Below is a small trained network, with its code and all its weights. Each question gives an input and a target symbol and asks what happens when units are switched off, that is, made to give their printed mean instead of their output.

import numpy as np


def w(rows, s, z=0):
    codes = np.array(rows[::2]) - 128.0
    scale = np.full(codes.shape[1], s)
    scale[-1] = z or s
    return codes * scale


def softmax(a):
    e = np.exp(a - a.max(-1, keepdims=True))
    return e / e.sum(-1, keepdims=True)


def log_softmax(a):
    a = a - a.max(-1, keepdims=True)
    return a - np.log(np.exp(a).sum(-1, keepdims=True))


def net(x, mask):
    ids = ['ΞΨβεζθλπσ'.index(c) for c in x.split()]
    T = len(ids)
    res = E[ids] + P[:T]
    u = 0
    for l in range(2):
        r = res
        for j in range(3):
            rows = slice(4 * j, 4 * j + 4)
            q, k, v = (r @ M[l][rows].T for M in (Q, K, V))
            z = softmax(np.where(np.tri(T) > 0, q @ k.T / 4**0.5, -1e9)) @ v
            o = O[l][rows]
            res = res + np.where(mask[u + j], z, o[:, -1]) @ o[:, :-1]
        u += 3
    return log_softmax(res[-1] @ U[:, :-1].T + U[:, -1])


Q, K, V, O = {}, {}, {}, {}
E = w([
[76,98,1,113,151],'Ξ',
[133,109,166,86,48],'Ψ',
[205,169,88,140,80],'β',
[139,154,100,195,203],'ε',
[197,107,132,67,187],'ζ',
[67,169,130,191,68],'θ',
[88,201,132,66,145],'λ',
[71,90,175,126,179],'π',
[198,39,148,196,107],'σ',
],0.0095)
P = w([
[108,109,101,137,142],'0',
[106,110,115,136,138],'1',
[111,96,98,120,135],'2',
[93,87,72,108,130],'3',
[81,84,48,92,126],'4',
[70,87,27,83,127],'5',
[82,74,4,75,124],'6',
],0.0029)
Q[0] = w([
[95,88,4,128,147],'0.h0',
[98,142,110,80,94],'0.h0',
[189,116,212,152,187],'0.h0',
[164,62,96,238,120],'0.h0',
[166,54,241,205,69],'0.h1',
[148,69,115,172,86],'0.h1',
[141,190,123,112,141],'0.h1',
[102,23,18,104,135],'0.h1',
[163,181,158,123,155],'0.h2',
[162,111,148,64,75],'0.h2',
[98,104,89,188,154],'0.h2',
[141,153,127,3,100],'0.h2',
],0.013)
K[0] = w([
[58,55,24,141,148],'0.h0',
[100,119,101,78,132],'0.h0',
[175,172,217,198,133],'0.h0',
[178,41,172,184,123],'0.h0',
[154,74,241,190,103],'0.h1',
[131,68,88,157,97],'0.h1',
[152,186,149,110,115],'0.h1',
[100,56,3,118,140],'0.h1',
[76,124,101,130,131],'0.h2',
[144,84,132,153,105],'0.h2',
[143,165,138,108,164],'0.h2',
[124,39,145,103,44],'0.h2',
],0.017)
V[0] = w([
[89,83,52,115,124],'0.h0',
[189,145,255,176,115],'0.h0',
[94,108,67,115,121],'0.h0',
[111,178,96,87,150],'0.h0',
[106,107,97,101,131],'0.h1',
[106,115,107,113,136],'0.h1',
[110,75,67,111,119],'0.h1',
[177,240,221,125,167],'0.h1',
[133,133,113,114,139],'0.h2',
[119,84,86,120,123],'0.h2',
[130,104,134,139,124],'0.h2',
[136,148,88,107,150],'0.h2',
],0.0083)
O[0] = w([
[188,163,208,144,169,208],'0.h0',
[92,44,1,130,97,3],'0.h0',
[159,146,187,129,161,190],'0.h0',
[70,179,147,109,96,154],'0.h0',
[129,167,169,145,153,164],'0.h1',
[122,161,156,134,153,153],'0.h1',
[145,170,190,174,118,190],'0.h1',
[88,102,9,40,198,25],'0.h1',
[131,114,130,160,124,130],'0.h2',
[146,179,177,140,105,152],'0.h2',
[126,164,124,96,128,129],'0.h2',
[133,105,148,202,116,134],'0.h2',
],0.006,0.0029)
Q[1] = w([
[150,79,247,163,42],'1.h0',
[154,113,187,47,206],'1.h0',
[38,131,149,172,189],'1.h0',
[219,110,98,167,168],'1.h0',
[70,104,194,95,55],'1.h1',
[161,124,205,142,164],'1.h1',
[166,61,171,122,127],'1.h1',
[147,132,100,225,100],'1.h1',
[136,199,253,101,67],'1.h2',
[62,83,157,143,176],'1.h2',
[180,127,177,45,183],'1.h2',
[114,229,141,125,120],'1.h2',
],0.024)
K[1] = w([
[149,137,250,143,66],'1.h0',
[142,111,164,46,216],'1.h0',
[36,110,141,165,168],'1.h0',
[220,136,117,164,162],'1.h0',
[83,113,198,99,55],'1.h1',
[180,78,177,165,130],'1.h1',
[156,68,141,93,133],'1.h1',
[134,126,56,185,91],'1.h1',
[106,136,166,62,55],'1.h2',
[72,78,159,146,175],'1.h2',
[174,112,168,28,168],'1.h2',
[106,195,121,105,120],'1.h2',
],0.025)
V[1] = w([
[218,166,45,172,143],'1.h0',
[159,69,116,134,145],'1.h0',
[203,125,122,97,108],'1.h0',
[118,126,143,138,253],'1.h0',
[210,138,156,136,156],'1.h1',
[105,217,83,121,149],'1.h1',
[138,150,125,96,137],'1.h1',
[154,142,125,185,140],'1.h1',
[162,134,99,68,132],'1.h2',
[164,70,125,132,83],'1.h2',
[137,105,110,147,232],'1.h2',
[108,130,143,46,116],'1.h2',
],0.018)
O[1] = w([
[60,160,71,72,5,82],'1.h0',
[59,112,172,112,126,27],'1.h0',
[124,83,148,64,59,135],'1.h0',
[95,222,95,61,216,164],'1.h0',
[73,83,143,53,92,253],'1.h1',
[147,160,53,149,34,107],'1.h1',
[147,132,128,95,101,127],'1.h1',
[59,94,102,139,101,196],'1.h1',
[157,103,151,50,143,100],'1.h2',
[185,200,181,133,152,108],'1.h2',
[41,71,178,130,185,32],'1.h2',
[180,91,74,63,163,150],'1.h2',
],0.013,0.0053)
U = w([
[50,170,103,154,111,217],'Ξ',
[191,242,61,74,141,127],'Ψ',
[131,186,152,118,107,54],'β',
[142,139,84,245,98,129],'ε',
[208,20,162,138,114,254],'ζ',
[128,107,107,108,14,67],'θ',
[112,2,110,35,154,153],'λ',
[92,76,215,148,102,42],'π',
[126,132,165,170,214,41],'σ',
],0.0039,0.0019)

Each question gives the input, a string of symbols that net reads in full, and the target symbol t.
The units are the heads (4 rows each of Q, K, V and O). Each row of codes is followed by its name. A weight is (code - 128) times the scale printed after its matrix; where a second scale follows, it is the last column's (O and U).
mask holds one flag per head, layer by layer. A switched-off head (its flag False) gives its mean, the last column of its rows in O, instead of its output. The means were averaged over made-up inputs and are rounded, as every weight is.
A unit's drop is (log p(t) with every unit on - log p(t) with that unit switched off) / (log p(t) with every unit on - log p(t) with every unit switched off).
The circuit of an input: a set's keep is (log p(t) with only the set's units on - log p(t) with every unit switched off) / (log p(t) with every unit on - log p(t) with every unit switched off). Starting from all 6 units, units are removed one at a time, each time the one whose removal leaves the highest keep (on an exact tie, the one counted first), for as long as the keep stays at least 0.8.
circuit, biggest first: the units of the circuit, biggest drop first
unit that matters most: the unit with the biggest drop
heads that matter: for each layer, one digit per head in row order, 1 if its drop is at least 0.15 and else 0, layers parted by /
drop of u: that unit's drop, to one decimal
input Ξ θ β ζ λ β, target λ: heads that matter -> 110 / 011
input ε Ψ β ε ε Ξ θ, target Ψ: circuit, biggest first -> 0.h0, 1.h0, 1.h2
input λ ε θ Ξ, target λ: circuit, biggest first -> 0.h0, 1.h2, 0.h1, 1.h1
input Ξ λ Ψ Ψ ζ, target Ψ: heads that matter -> 111 / 101
input σ λ Ξ, target λ: circuit, biggest first -> 1.h2, 1.h1, 0.h1
input ζ Ψ ε Ψ Ξ λ, target λ: circuit, biggest first -> 0.h0, 1.h1, 1.h2, 0.h1
input ε θ σ Ξ π θ, target σ: circuit, biggest first -> 0.h0, 1.h1
input θ θ Ξ β ε σ ε, target σ: circuit, biggest first -> 0.h0, 0.h1, 1.h1, 1.h0
input ε σ ε ε, target Ξ: unit that matters most -> 1.h0
input θ Ξ Ψ Ψ, target Ψ: heads that matter -> 110 / 101
input Ψ Ξ ε π, target Ψ: heads that matter -> 110 / 101
input π Ξ θ Ξ ε ε, target Ξ: circuit, biggest first -> 1.h2, 1.h0
input β λ Ξ Ψ Ψ ε, target Ψ: circuit, biggest first -> 1.h0, 0.h0
input Ξ Ψ ε ε Ψ θ, target Ψ: circuit, biggest first -> 0.h0, 1.h0, 1.h2, 0.h1
input Ψ Ψ Ξ, target Ψ: circuit, biggest first -> 0.h0, 1.h0
input σ Ψ λ β θ Ξ ε, target λ: heads that matter -> 100 / 011
input ζ σ β λ λ, target Ψ: circuit, biggest first -> 1.h1, 1.h0, 0.h1
input ε β Ψ Ξ, target Ψ: circuit, biggest first -> 1.h0, 0.h0
input Ψ λ Ψ λ, target Ψ: circuit, biggest first -> 1.h1, 0.h1, 1.h0
input Ψ Ψ σ Ξ, target σ: heads that matter -> 110 / 010
input Ψ σ β θ λ β, target θ: heads that matter -> 000 / 100
input Ψ θ β Ψ σ, target π: unit that matters most -> 0.h0
input Ψ β λ ε π, target σ: unit that matters most -> 1.h0
input ε Ψ σ θ θ, target ε: heads that matter -> 000 / 111
input σ σ π θ ε θ β, target θ: drop of 1.h0 -> 1.0
input β ζ Ψ Ξ β, target Ψ: drop of 1.h0 -> 0.9
input Ψ ε ε θ, target ε: drop of 0.h0 -> 0.1
input Ψ β β β λ π ζ, target λ: drop of 1.h0 -> 0.2
